Below are the code and all the weights of a small trained network. Each question names an input and a target symbol and asks about switching units off, where a switched-off unit gives its printed mean instead of its output.

import numpy as np


def w(rows, s, z=0):
    codes = np.array(rows[::2]) - 128.0
    scale = np.full(codes.shape[1], s)
    scale[-1] = z or s
    return codes * scale


def norm(h):
    return h / np.sqrt((h * h).mean(-1, keepdims=True) + 1e-5)


def softmax(a):
    e = np.exp(a - a.max(-1, keepdims=True))
    return e / e.sum(-1, keepdims=True)


def log_softmax(a):
    a = a - a.max(-1, keepdims=True)
    return a - np.log(np.exp(a).sum(-1, keepdims=True))


def net(x, mask):
    ids = ['αγδημξστφω'.index(c) for c in x.split()]
    T = len(ids)
    res = E[ids] + P[:T]
    u = 0
    for l in range(3):
        r = norm(res)
        for j in range(2):
            rows = slice(3 * j, 3 * j + 3)
            q, k, v = (r @ M[l][rows].T for M in (Q, K, V))
            z = softmax(np.where(np.tri(T) > 0, q @ k.T / 3**0.5, -1e9)) @ v
            o = O[l][rows]
            res = res + np.where(mask[u + j], z, o[:, -1]) @ o[:, :-1]
        u += 2
    return log_softmax(norm(res)[-1] @ U[:, :-1].T + U[:, -1])


Q, K, V, O = {}, {}, {}, {}
E = w([
[18,63,141,185,153],'α',
[137,73,200,148,108],'γ',
[123,240,62,63,228],'δ',
[254,172,119,160,219],'η',
[125,97,199,146,91],'μ',
[75,80,187,153,77],'ξ',
[233,161,122,168,228],'σ',
[158,48,110,47,176],'τ',
[46,69,179,165,84],'φ',
[149,120,194,121,93],'ω',
],0.014)
P = w([
[77,232,160,254,63],'0',
[116,100,141,84,219],'1',
[118,95,145,86,214],'2',
[120,100,144,87,212],'3',
[121,96,145,88,211],'4',
[125,95,146,89,208],'5',
[129,92,143,93,205],'6',
[130,91,145,97,202],'7',
[132,90,142,95,198],'8',
[133,88,142,101,194],'9',
[131,93,145,102,189],'10',
[135,96,143,104,190],'11',
],0.0099)
Q[0] = w([
[216,130,96,104,118],'0.h0',
[59,40,201,190,133],'0.h0',
[82,103,50,69,101],'0.h0',
[98,124,116,242,177],'0.h1',
[120,215,61,182,146],'0.h1',
[82,114,249,113,81],'0.h1',
],0.013)
K[0] = w([
[254,120,98,108,74],'0.h0',
[56,48,233,172,158],'0.h0',
[86,104,13,120,63],'0.h0',
[61,157,112,217,167],'0.h1',
[173,223,64,195,134],'0.h1',
[72,165,245,103,80],'0.h1',
],0.013)
V[0] = w([
[182,164,104,27,97],'0.h0',
[134,91,90,105,95],'0.h0',
[143,72,151,10,158],'0.h0',
[149,176,64,129,64],'0.h1',
[146,103,182,76,32],'0.h1',
[107,159,70,156,124],'0.h1',
],0.011)
O[0] = w([
[88,30,58,185,117,76],'0.h0',
[90,160,132,158,120,95],'0.h0',
[150,82,2,125,56,198],'0.h0',
[100,111,92,225,107,4],'0.h1',
[87,154,181,155,218,105],'0.h1',
[179,115,117,155,96,61],'0.h1',
],0.0088,0.011)
Q[1] = w([
[167,217,125,104,178],'1.h0',
[185,122,103,147,189],'1.h0',
[73,74,161,86,67],'1.h0',
[178,51,155,136,101],'1.h1',
[76,77,220,118,107],'1.h1',
[6,69,123,118,140],'1.h1',
],0.015)
K[1] = w([
[132,212,192,136,96],'1.h0',
[162,162,178,215,27],'1.h0',
[186,85,144,55,169],'1.h0',
[154,62,183,97,148],'1.h1',
[123,167,220,101,168],'1.h1',
[3,150,172,152,139],'1.h1',
],0.015)
V[1] = w([
[182,5,167,99,190],'1.h0',
[78,113,103,219,113],'1.h0',
[122,124,194,91,141],'1.h0',
[147,65,172,128,189],'1.h1',
[156,121,77,119,70],'1.h1',
[171,166,122,172,137],'1.h1',
],0.014)
O[1] = w([
[248,87,146,184,166,159],'1.h0',
[31,239,148,134,164,4],'1.h0',
[180,87,78,98,170,215],'1.h0',
[114,135,53,95,106,175],'1.h1',
[146,165,201,121,159,105],'1.h1',
[8,99,111,118,129,120],'1.h1',
],0.012,0.014)
Q[2] = w([
[96,80,174,130,208],'2.h0',
[89,79,182,118,249],'2.h0',
[187,164,88,124,90],'2.h0',
[140,209,110,138,190],'2.h1',
[181,214,8,175,194],'2.h1',
[96,21,198,64,124],'2.h1',
],0.014)
K[2] = w([
[44,237,192,251,151],'2.h0',
[37,215,208,212,176],'2.h0',
[174,90,142,100,145],'2.h0',
[100,161,124,151,170],'2.h1',
[73,146,158,248,147],'2.h1',
[147,89,149,35,77],'2.h1',
],0.022)
V[2] = w([
[75,118,180,132,173],'2.h0',
[127,176,142,172,154],'2.h0',
[65,94,134,142,185],'2.h0',
[154,119,143,98,253],'2.h1',
[129,80,205,9,216],'2.h1',
[145,194,94,219,144],'2.h1',
],0.016)
O[2] = w([
[220,142,225,145,162,87],'2.h0',
[72,190,130,87,118,69],'2.h0',
[168,140,186,153,83,104],'2.h0',
[2,91,190,226,213,210],'2.h1',
[123,225,232,206,108,255],'2.h1',
[122,21,69,116,209,47],'2.h1',
],0.012,0.015)
U = w([
[169,197,76,178,60,35],'α',
[131,150,227,96,189,142],'γ',
[65,101,116,117,28,225],'δ',
[100,57,138,31,136,193],'η',
[143,180,101,193,186,2],'μ',
[168,161,101,92,136,95],'ξ',
[60,81,142,147,183,103],'σ',
[180,63,106,202,46,93],'τ',
[168,155,95,93,112,93],'φ',
[170,178,94,129,250,28],'ω',
],0.015,0.0075)

Each question gives the input, a string of symbols that net reads in full, and the target symbol t.
The units are the heads (3 rows each of Q, K, V and O). Each row of codes is followed by its name. A weight is (code - 128) times the scale printed after its matrix; where a second scale follows, it is the last column's (O and U).
mask holds one flag per head, layer by layer. A switched-off head (its flag False) gives its mean, the last column of its rows in O, instead of its output. The means were averaged over made-up inputs and are rounded, as every weight is.
A unit's drop is (log p(t) with every unit on - log p(t) with that unit switched off) / (log p(t) with every unit on - log p(t) with every unit switched off).
The circuit of an input: a set's keep is (log p(t) with only the set's units on - log p(t) with every unit switched off) / (log p(t) with every unit on - log p(t) with every unit switched off). Starting from all 6 units, units are removed one at a time, each time the one whose removal leaves the highest keep (on an exact tie, the one counted first), for as long as the keep stays at least 0.8.
units of the circuit, in order: the units of the circuit, biggest drop first
most important unit: the unit with the biggest drop
which heads matter: for each layer, one digit per head in row order, 1 if its drop is at least 0.15 and else 0, layers parted by /
drop when u is switched off: that unit's drop, to one decimal
input τ τ α δ σ σ τ η δ, target τ: units of the circuit, in order	[0.h1, 1.h0]
input τ σ η τ δ τ η α ξ σ μ, target γ: which heads matter	11 / 00 / 01
input δ τ α τ γ ξ, target γ: which heads matter	11 / 00 / 01
input η δ ω μ σ, target η: units of the circuit, in order	[2.h1, 0.h1, 1.h0]
input σ ω τ η α δ δ, target σ: most important unit	0.h0
input ω τ τ α τ φ τ τ τ ξ η, target ω: which heads matter	11 / 11 / 01
input μ γ σ τ, target γ: which heads matter	01 / 10 / 00
input τ δ γ γ σ τ δ, target τ: which heads matter	00 / 10 / 00
input α η α γ τ φ η η δ, target α: units of the circuit, in order	[0.h0, 2.h1, 0.h1, 1.h0]
input η σ τ ω δ, target η: which heads matter	11 / 10 / 01
input σ δ τ η η, target σ: which heads matter	11 / 11 / 01
input μ α α φ η τ ω τ δ ω ω σ, target μ: which heads matter	11 / 11 / 10
input η φ τ α η δ γ, target γ: which heads matter	11 / 00 / 01
input η ω η γ, target γ: units of the circuit, in order	[0.h1, 2.h0, 1.h0]
input η ω ω τ ξ, target γ: most important unit	0.h1
input σ γ η τ η α ω φ, target γ: which heads matter	11 / 00 / 10
input η ω φ, target γ: which heads matter	11 / 10 / 10
input σ ω η τ τ τ μ, target γ: which heads matter	11 / 10 / 10
input δ η δ η δ η μ τ σ γ σ ω, target γ: which heads matter	01 / 00 / 00
input τ δ σ, target τ: units of the circuit, in order	[0.h1]
input τ η η τ τ α, target γ: drop when 0.h0 is switched off	2.5
input τ σ φ γ φ α τ η σ, target τ: drop when 0.h0 is switched off	0.1
input σ γ τ τ ξ α η φ τ σ, target σ: drop when 2.h1 is switched off	0.3
input φ δ ω τ η ω τ σ σ τ τ η, target φ: drop when 0.h1 is switched off	1.4
